Below is a small trained network, with its code and all its weights. Each question gives an input and a class and asks what happens when units are switched off, that is, made to give their printed mean instead of their output.

import numpy as np


def w(rows, s, z=0):
    codes = np.array(rows[::2]) - 128.0
    scale = np.full(codes.shape[1], s)
    scale[-1] = z or s
    return codes * scale


def norm(h):
    return h / np.sqrt((h * h).mean(-1, keepdims=True) + 1e-5)


def f(y):
    return np.maximum(y, 0)


def log_softmax(a):
    a = a - a.max(-1, keepdims=True)
    return a - np.log(np.exp(a).sum(-1, keepdims=True))


def net(x, mask):
    res = np.array(x, float).reshape(1, 7) / 4 @ E
    u = 0
    for l in range(3):
        y = f(norm(res) @ A[l][:, :-1].T + A[l][:, -1])
        res = res + np.where(mask[u : u + 3], y, B[l][:, -1]) @ B[l][:, :-1]
        u += 3
    return log_softmax(norm(res)[-1] @ U[:, :-1].T + U[:, -1])


A, B = {}, {}
E = w([
[140,123,121,116,161,113,134,129,121,125,139],'x0',
[60,56,218,153,160,165,129,166,82,165,121],'x1',
[131,123,138,148,116,116,102,121,122,127,133],'x2',
[180,47,54,170,67,123,241,44,173,168,180],'x3',
[1,168,162,162,148,73,184,9,132,149,140],'x4',
[115,127,97,146,128,136,118,129,126,148,96],'x5',
[130,131,127,137,115,128,127,124,111,119,135],'x6',
],0.0093)
A[0] = w([
[160,187,152,75,126,156,58,229,89,108,78,90],'L0N0',
[181,2,176,175,178,212,122,182,92,181,158,25],'L0N1',
[41,94,164,110,179,140,88,158,49,94,116,1],'L0N2',
],0.0078,0.0037)
B[0] = w([
[92,61,76,203,162,78,175,207,104,76,153,254],'L0N0',
[180,57,122,156,104,181,172,19,62,84,110,217],'L0N1',
[108,202,190,48,71,103,109,110,210,252,69,212],'L0N2',
],0.011,0.0084)
A[1] = w([
[64,161,96,178,146,68,123,140,155,80,143,173],'L1N0',
[87,254,129,104,169,98,74,124,124,65,104,4],'L1N1',
[79,63,181,198,165,99,170,139,45,187,129,35],'L1N2',
],0.0088,0.0035)
B[1] = w([
[143,146,104,132,136,139,187,40,82,40,112,238],'L1N0',
[190,40,168,189,113,182,153,4,122,164,91,196],'L1N1',
[120,87,159,86,152,132,98,211,161,202,162,254],'L1N2',
],0.016,0.0067)
A[2] = w([
[246,119,95,81,85,110,83,135,139,161,109,5],'L2N0',
[161,138,107,176,144,65,124,131,102,74,167,90],'L2N1',
[168,202,133,115,98,91,153,66,162,178,149,201],'L2N2',
],0.011,0.0034)
B[2] = w([
[179,132,133,52,7,201,125,159,189,159,173,172],'L2N0',
[105,151,54,91,62,35,118,171,164,151,112,216],'L2N1',
[78,171,82,129,141,124,82,185,98,87,133,255],'L2N2',
],0.012,0.0067)
U = w([
[108,223,23,153,182,50,168,155,132,25,160,248],'0',
[219,63,147,199,146,187,213,8,48,65,96,115],'1',
[69,28,189,111,220,124,134,222,108,208,229,214],'2',
[42,232,241,60,190,86,36,138,165,225,95,20],'3',
[210,186,47,48,39,209,67,216,191,134,230,3],'4',
],0.011,0.0057)

Each question gives the input, the list of numbers given to net, and the class t.
The units are the neurons (one row each of A and B). Each row of codes is followed by its name. A weight is (code - 128) times the scale printed after its matrix; where a second scale follows, it is the last column's (A, B and U).
mask holds one flag per neuron, layer by layer. A switched-off neuron (its flag False) gives its mean, the last column of its row in B, instead of its output. The means were averaged over made-up inputs and are rounded, as every weight is.
A unit's drop is (log p(t) with every unit on - log p(t) with that unit switched off) / (log p(t) with every unit on - log p(t) with every unit switched off).
The circuit of an input: a set's keep is (log p(t) with only the set's units on - log p(t) with every unit switched off) / (log p(t) with every unit on - log p(t) with every unit switched off). Starting from all 9 units, units are removed one at a time, each time the one whose removal leaves the highest keep (on an exact tie, the one counted first), for as long as the keep stays at least 0.8.
circuit, biggest first: the units of the circuit, biggest drop first
unit that matters most: the unit with the biggest drop
top k neurons: the k neurons with the biggest drops, biggest first
top k neurons in layer l: the k neurons of layer l with the biggest drops, biggest first
drop when u is switched off: that unit's drop, to one decimal
input [-6,-1,7,8,6,4,4], class 0: unit that matters most : L1N1
input [-6,0,6,-7,-6,-6,-3], class 0: circuit, biggest first : [L0N0 L1N0]
input [2,1,-1,5,5,7,-1], class 2: top 2 neurons in layer 1 : [L1N2 L1N1]
input [-7,-7,-5,0,8,-1,-5], class 1: circuit, biggest first : [L1N1 L0N0]
input [-4,-2,5,-7,-4,7,7], class 0: top 2 neurons : [L0N0 L1N0]
input [-8,0,0,5,2,6,0], class 0: top 3 neurons : [L0N1 L1N1 L0N0]
input [-5,-1,1,6,3,6,6], class 0: top 3 neurons : [L1N1 L0N1 L2N2]
input [-4,-3,3,6,-1,-4,2], class 4: top 2 neurons : [L0N0 L2N0]
input [-4,2,-2,8,1,-2,2], class 2: top 4 neurons : [L1N0 L1N1 L0N2 L0N1]
input [6,-4,-8,-1,5,5,-3], class 1: top 2 neurons : [L1N1 L0N0]
input [6,1,-4,7,6,0,3], class 2: top 4 neurons : [L1N2 L0N2 L2N1 L1N0]
input [-1,4,8,-2,6,-2,2], class 3: top 2 neurons : [L0N2 L0N0]
input [-7,1,4,-3,-6,1,-2], class 2: top 3 neurons : [L0N0 L1N2 L0N1]
input [7,-3,8,3,0,1,7], class 4: circuit, biggest first : [L2N0]
input [-4,5,-6,4,1,6,4], class 2: top 2 neurons : [L1N2 L1N0]
input [5,4,-3,4,7,4,7], class 2: top 2 neurons : [L1N2 L0N2]
input [-2,4,8,0,6,1,3], class 3: top 3 neurons : [L0N0 L0N2 L0N1]
input [-6,-6,3,0,-8,-5,0], class 0: top 3 neurons : [L0N0 L0N2 L1N2]
input [-7,1,-8,-5,-8,-2,-7], class 2: top 2 neurons in layer 0 : [L0N0 L0N1]
input [6,7,-1,-4,6,7,-6], class 3: circuit, biggest first : [L0N2]
input [-5,-1,-5,7,-1,-1,-1], class 4: top 2 neurons in layer 0 : [L0N0 L0N1]
input [3,-4,4,8,-2,-2,6], class 4: drop when L0N0 is switched off : 0.7
input [3,-4,7,-8,2,6,5], class 1: drop when L0N2 is switched off : 0.0
input [2,5,-5,7,6,7,-6], class 2: drop when L1N2 is switched off : 0.1
input [-4,-8,6,-6,-2,-3,4], class 0: top 2 neurons in layer 0 : [L0N0 L0N2]
